Below is a small trained network, with its code and all its weights. Each question gives an input and a target symbol and asks what happens when units are switched off, that is, made to give their printed mean instead of their output.

import numpy as np


def w(rows, s, z=0):
    codes = np.array(rows[::2]) - 128.0
    scale = np.full(codes.shape[1], s)
    scale[-1] = z or s
    return codes * scale


def f(y):
    return np.maximum(y, 0)


def softmax(a):
    e = np.exp(a - a.max(-1, keepdims=True))
    return e / e.sum(-1, keepdims=True)


def log_softmax(a):
    a = a - a.max(-1, keepdims=True)
    return a - np.log(np.exp(a).sum(-1, keepdims=True))


def net(x, mask):
    ids = ['ΔΞΨΩβμ'.index(c) for c in x.split()]
    T = len(ids)
    res = E[ids] + P[:T]
    r = res
    for j in range(3):
        rows = slice(2 * j, 2 * j + 2)
        q, k, v = (r @ M[0][rows].T for M in (Q, K, V))
        z = softmax(np.where(np.tri(T) > 0, q @ k.T / 2**0.5, -1e9)) @ v
        o = O[0][rows]
        res = res + np.where(mask[j], z, o[:, -1]) @ o[:, :-1]
    y = f(res @ A[0][:, :-1].T + A[0][:, -1])
    res = res + np.where(mask[3:11], y, B[0][:, -1]) @ B[0][:, :-1]
    return log_softmax(res[-1] @ U[:, :-1].T + U[:, -1])


Q, K, V, O, A, B = {}, {}, {}, {}, {}, {}
E = w([
[112,116,208,81,180,72,123,211],'Δ',
[6,117,166,113,230,138,46,100],'Ξ',
[95,185,49,95,125,63,24,197],'Ψ',
[232,105,60,116,136,197,104,70],'Ω',
[228,138,84,147,139,145,253,126],'β',
[146,155,52,196,133,208,184,135],'μ',
],0.013)
P = w([
[121,2,120,206,75,54,114,145],'0',
[176,56,30,170,149,104,178,132],'1',
[124,94,107,154,117,116,133,134],'2',
[107,112,136,133,126,134,128,137],'3',
[108,137,146,121,135,137,124,131],'4',
[110,158,152,109,143,149,123,128],'5',
[107,184,157,100,141,158,128,128],'6',
[115,203,159,84,153,165,129,114],'7',
[122,226,161,75,163,172,136,115],'8',
[127,251,163,59,163,178,139,102],'9',
[164,245,174,33,158,209,133,129],'10',
],0.0079)
Q[0] = w([
[224,95,9,192,129,176,193,93],'h1',
[152,103,131,145,108,160,164,115],'h1',
[139,117,87,169,144,185,150,86],'h2',
[65,149,198,66,181,95,88,187],'h2',
[168,98,136,114,117,118,206,146],'h3',
[219,82,18,215,117,176,202,78],'h3',
],0.015)
K[0] = w([
[115,32,115,173,100,87,115,149],'h1',
[111,40,130,164,143,119,146,92],'h1',
[140,51,134,168,68,121,132,164],'h2',
[132,245,147,101,128,160,144,108],'h2',
[84,74,118,161,143,122,131,52],'h3',
[113,18,111,189,98,70,128,144],'h3',
],0.012)
V[0] = w([
[235,201,73,152,19,90,185,177],'h1',
[63,183,99,81,92,39,35,199],'h1',
[144,199,88,225,83,60,220,154],'h2',
[36,226,45,125,135,165,100,194],'h2',
[102,133,69,218,116,213,28,51],'h3',
[4,175,111,254,153,134,198,178],'h3',
],0.0059)
O[0] = w([
[89,108,31,165,207,117,120,11,48],'h1',
[82,62,65,81,20,135,182,102,251],'h1',
[111,126,2,154,181,110,160,138,129],'h2',
[81,149,78,126,48,23,114,125,179],'h2',
[131,222,176,214,51,26,153,34,154],'h3',
[218,243,31,88,116,55,2,197,199],'h3',
],0.0065,0.0028)
A[0] = w([
[78,125,105,93,84,2,83,172,246],'n1',
[45,79,101,89,160,115,107,133,40],'n2',
[156,140,157,119,179,121,72,167,226],'n3',
[111,102,88,128,148,185,163,77,214],'n4',
[68,122,163,148,189,42,120,97,69],'n5',
[142,153,188,140,205,130,106,164,237],'n6',
[90,128,109,77,146,121,78,159,61],'n7',
[92,81,195,121,180,149,145,128,93],'n8',
],0.0087,0.0013)
B[0] = w([
[133,113,196,98,184,185,165,79,254],'n1',
[233,227,90,104,114,165,98,187,179],'n2',
[105,105,136,189,137,40,114,117,185],'n3',
[95,69,169,139,136,102,162,123,193],'n4',
[40,120,22,34,184,131,166,136,158],'n5',
[101,137,121,165,96,39,138,105,197],'n6',
[172,169,160,176,132,147,94,167,186],'n7',
[158,166,77,119,2,156,105,121,172],'n8',
],0.0095,0.0091)
U = w([
[154,111,110,43,182,230,154,155,253],'Δ',
[197,136,145,173,37,131,106,195,85],'Ξ',
[64,92,61,71,39,77,167,88,164],'Ψ',
[133,106,241,190,102,117,137,57,167],'Ω',
[82,94,144,116,254,93,152,124,66],'β',
[163,178,29,170,100,83,84,135,44],'μ',
],0.0071,0.0015)

Each question gives the input, a string of symbols that net reads in full, and the target symbol t.
The units are the heads (2 rows each of Q, K, V and O) and the neurons (one row each of A and B). Each row of codes is followed by its name. A weight is (code - 128) times the scale printed after its matrix; where a second scale follows, it is the last column's (O, A, B and U).
mask holds one flag per unit, heads first, then neurons. A switched-off unit (its flag False) gives its mean, the last column of its rows in O or B, instead of its output. The means were averaged over made-up inputs and are rounded, as every weight is.
A unit's drop is (log p(t) with every unit on - log p(t) with that unit switched off) / (log p(t) with every unit on - log p(t) with every unit switched off).
The circuit of an input: a set's keep is (log p(t) with only the set's units on - log p(t) with every unit switched off) / (log p(t) with every unit on - log p(t) with every unit switched off). Starting from all 11 units, units are removed one at a time, each time the one whose removal leaves the highest keep (on an exact tie, the one counted first), for as long as the keep stays at least 0.8.
circuit, biggest first: the units of the circuit, biggest drop first
k most important neurons: the k neurons with the biggest drops, biggest first
heads that matter: for each layer, one digit per head in row order, 1 if its drop is at least 0.15 and else 0, layers parted by /
drop when u is switched off: that unit's drop, to one decimal
input β β μ β μ β Ψ μ β μ Δ, target β: heads that matter : 110
input Ξ Δ β Ξ β, target Ξ: circuit, biggest first : [h1]
input μ β β β, target μ: circuit, biggest first : [h3 h1]
input μ Ψ Ω Ξ, target Ψ: circuit, biggest first : [n5 h3 n8]
input Ψ Ω μ Δ Ξ Ψ Ψ Ω Ξ, target Ψ: circuit, biggest first : [h3 n5 n8]
input Δ Δ β, target Δ: 2 most important neurons : [n6 n3]
input Ξ μ Ξ Ψ β β Ψ β μ Ω, target Ξ: circuit, biggest first : [h1 n1]
input Ξ Ξ μ β Ξ Ξ Ω μ μ Ξ μ, target Ξ: circuit, biggest first : [h1 n1]
input Ω Ψ Δ, target Δ: heads that matter : 100
input Ω β β Ψ μ Ξ Ω Ω Ξ Ξ, target Ω: heads that matter : 110
input Δ Ω Ω, target Δ: heads that matter : 001
input Ξ β Ω Ψ Δ μ Ξ β Ψ μ, target Ξ: 2 most important neurons : [n1 n5]
input Ω μ μ Ψ μ Ξ Ω Ξ Ξ Δ, target Ω: 2 most important neurons : [n1 n2]
input Ψ Ω β Ω β, target Ψ: circuit, biggest first : [h1]
input β μ Ψ β Ξ μ Δ Δ β Ξ, target μ: drop when n2 is switched off : 0.1
input μ β Ω Δ Δ β β Ψ, target Δ: drop when n1 is switched off : 1.0
input Ω Δ Δ Δ Ψ β Ξ Ω Ω β μ, target Ω: drop when h3 is switched off : 0.3
